Here is a tiny trained network, its code and every weight. The questions are about switching its units off for an input and a class, where a switched-off unit gives its printed mean instead of its output.

import numpy as np


def w(rows, s, z=0):
    codes = np.array(rows[::2]) - 128.0
    scale = np.full(codes.shape[1], s)
    scale[-1] = z or s
    return codes * scale


def f(y):
    return y / 2 * (1 + np.tanh(0.7978845608 * (y + 0.044715 * y**3)))


def log_softmax(a):
    a = a - a.max(-1, keepdims=True)
    return a - np.log(np.exp(a).sum(-1, keepdims=True))


def net(x, mask):
    res = np.array(x, float).reshape(1, 7) / 4 @ E
    y = f(res @ A[0][:, :-1].T + A[0][:, -1])
    res = res + np.where(mask, y, B[0][:, -1]) @ B[0][:, :-1]
    return log_softmax(res[-1] @ U[:, :-1].T + U[:, -1])


A, B = {}, {}
E = w([
[153,241,143,81,254],'x0',
[199,129,247,146,85],'x1',
[130,131,127,133,120],'x2',
[123,107,134,100,152],'x3',
[220,153,69,50,43],'x4',
[132,152,121,159,103],'x5',
[212,81,56,210,208],'x6',
],0.0074)
A[0] = w([
[193,102,127,166,154,127],'n0',
[197,117,98,188,205,105],'n1',
[2,124,100,190,167,103],'n2',
[146,27,135,108,115,156],'n3',
[134,105,191,154,138,95],'n4',
[115,179,102,179,105,233],'n5',
[126,56,123,158,99,100],'n6',
[76,78,79,152,103,84],'n7',
[94,170,156,125,105,103],'n8',
[71,72,93,92,141,131],'n9',
[33,140,19,150,128,82],'n10',
[97,124,181,178,184,157],'n11',
[200,102,98,160,151,108],'n12',
[134,143,149,100,175,145],'n13',
[69,116,178,172,153,254],'n14',
[86,67,127,156,100,138],'n15',
[13,149,113,216,168,103],'n16',
[140,125,215,183,138,133],'n17',
[92,178,125,54,73,95],'n18',
[151,154,193,148,101,183],'n19',
[184,89,85,166,160,94],'n20',
[112,194,113,102,163,93],'n21',
[113,183,125,154,83,149],'n22',
[165,124,74,179,139,105],'n23',
[188,78,253,161,151,109],'n24',
[190,169,24,81,80,136],'n25',
[86,150,67,89,148,103],'n26',
[71,174,152,94,82,120],'n27',
[132,199,147,126,165,102],'n28',
[121,53,132,111,91,164],'n29',
[71,175,167,116,99,116],'n30',
[154,142,135,111,177,133],'n31',
[31,154,68,160,148,113],'n32',
[173,195,124,119,136,167],'n33',
[66,149,154,140,120,174],'n34',
[182,110,106,167,149,95],'n35',
[95,74,130,155,48,97],'n36',
[101,120,62,91,147,103],'n37',
[210,148,87,82,53,159],'n38',
[162,147,131,100,169,126],'n39',
[147,201,145,163,173,87],'n40',
[88,135,138,47,94,159],'n41',
],0.011,0.0034)
B[0] = w([
[53,46,171,118,107,189],'n0',
[73,95,158,105,168,235],'n1',
[231,103,87,149,128,244],'n2',
[75,251,133,186,47,200],'n3',
[207,147,125,99,105,169],'n4',
[85,120,93,74,99,172],'n5',
[100,182,207,175,87,195],'n6',
[93,176,186,117,84,192],'n7',
[123,71,199,147,181,167],'n8',
[132,168,94,68,136,184],'n9',
[161,160,230,4,90,224],'n10',
[173,137,67,186,87,220],'n11',
[39,48,233,141,169,194],'n12',
[121,247,122,227,109,176],'n13',
[146,142,10,194,212,243],'n14',
[111,206,141,208,89,205],'n15',
[187,100,63,163,102,241],'n16',
[224,105,67,58,133,209],'n17',
[89,62,151,152,204,221],'n18',
[147,103,82,24,141,206],'n19',
[57,83,182,131,220,200],'n20',
[58,207,213,146,53,185],'n21',
[67,113,124,107,175,160],'n22',
[84,122,192,115,170,184],'n23',
[208,113,135,6,67,245],'n24',
[199,88,34,199,183,248],'n25',
[207,132,175,79,102,182],'n26',
[50,38,155,145,206,216],'n27',
[131,199,177,158,77,190],'n28',
[86,187,137,177,96,207],'n29',
[49,38,164,130,214,202],'n30',
[78,187,150,191,97,172],'n31',
[181,91,107,1,60,211],'n32',
[132,150,96,152,68,193],'n33',
[126,52,81,182,189,189],'n34',
[57,67,223,93,224,177],'n35',
[113,216,207,110,61,233],'n36',
[164,160,120,31,106,174],'n37',
[194,125,34,174,132,255],'n38',
[95,176,163,200,103,171],'n39',
[72,156,202,111,48,190],'n40',
[92,61,102,196,194,220],'n41',
],0.0048,0.0068)
U = w([
[54,81,151,134,177,69],'0',
[83,251,145,170,102,72],'1',
[197,125,135,26,109,74],'2',
[176,128,69,169,147,118],'3',
[113,149,107,134,137,255],'4',
],0.012,0.0066)

Each question gives the input, the list of numbers given to net, and the class t.
The units are the neurons (one row each of A and B). Each row of codes is followed by its name. A weight is (code - 128) times the scale printed after its matrix; where a second scale follows, it is the last column's (A, B and U).
mask holds one flag per neuron, in row order. A switched-off neuron (its flag False) gives its mean, the last column of its row in B, instead of its output. The means were averaged over made-up inputs and are rounded, as every weight is.
A unit's drop is (log p(t) with every unit on - log p(t) with that unit switched off) / (log p(t) with every unit on - log p(t) with every unit switched off).
The circuit of an input: a set's keep is (log p(t) with only the set's units on - log p(t) with every unit switched off) / (log p(t) with every unit on - log p(t) with every unit switched off). Starting from the 12 units with the biggest drops (on a tie, the unit counted first), units are removed one at a time, each time the one whose removal leaves the highest keep (on an exact tie, the one counted first), for as long as the keep stays at least 0.8.
units of the circuit, in order: the units of the circuit, biggest drop first
most important unit: the unit with the biggest drop
top k neurons: the k neurons with the biggest drops, biggest first
input [-3,-7,-1,-2,-6,-4,1], class 2: units of the circuit, in order -> n10, n32
input [5,5,0,0,-8,-5,-1], class 3: units of the circuit, in order -> n14, n11, n17
input [3,-3,-5,-7,0,3,3], class 0: units of the circuit, in order -> n1, n38
input [-5,8,-6,-1,0,-4,2], class 2: units of the circuit, in order -> n24
input [-3,-8,5,7,-8,-2,6], class 2: units of the circuit, in order -> n10, n32
input [5,6,3,2,7,3,-3], class 3: top 2 neurons -> n38, n25
input [-2,-5,5,-6,-1,4,3], class 2: units of the circuit, in order -> n10, n32, n41
input [-4,-6,-3,0,-7,0,-4], class 3: units of the circuit, in order -> n2, n16
input [7,-7,-1,-4,3,7,-7], class 0: units of the circuit, in order -> n18, n27
input [7,7,6,4,-2,3,3], class 1: top 2 neurons -> n13, n31
input [6,-8,-2,7,2,-2,-3], class 2: top 2 neurons -> n26, n32
input [-3,-3,-6,-2,-8,-8,5], class 3: top 2 neurons -> n2, n16
input [-7,7,-1,5,-7,-3,-4], class 1: top 2 neurons -> n3, n15
input [-6,0,2,4,8,1,-1], class 3: top 2 neurons -> n25, n38
input [-4,7,-4,-7,-6,2,2], class 2: top 2 neurons -> n24, n17
input [6,5,-7,-1,-4,-4,2], class 1: most important unit -> n13
input [-7,-7,8,7,-7,6,-5], class 1: top 2 neurons -> n15, n36
input [0,-8,8,6,-7,1,5], class 2: top 2 neurons -> n10, n32
input [2,2,-3,6,-7,-7,6], class 3: top 2 neurons -> n11, n14
input [7,-6,7,2,5,0,6], class 1: most important unit -> n21
input [-6,8,-3,-4,0,-5,3], class 2: top 2 neurons -> n24, n17
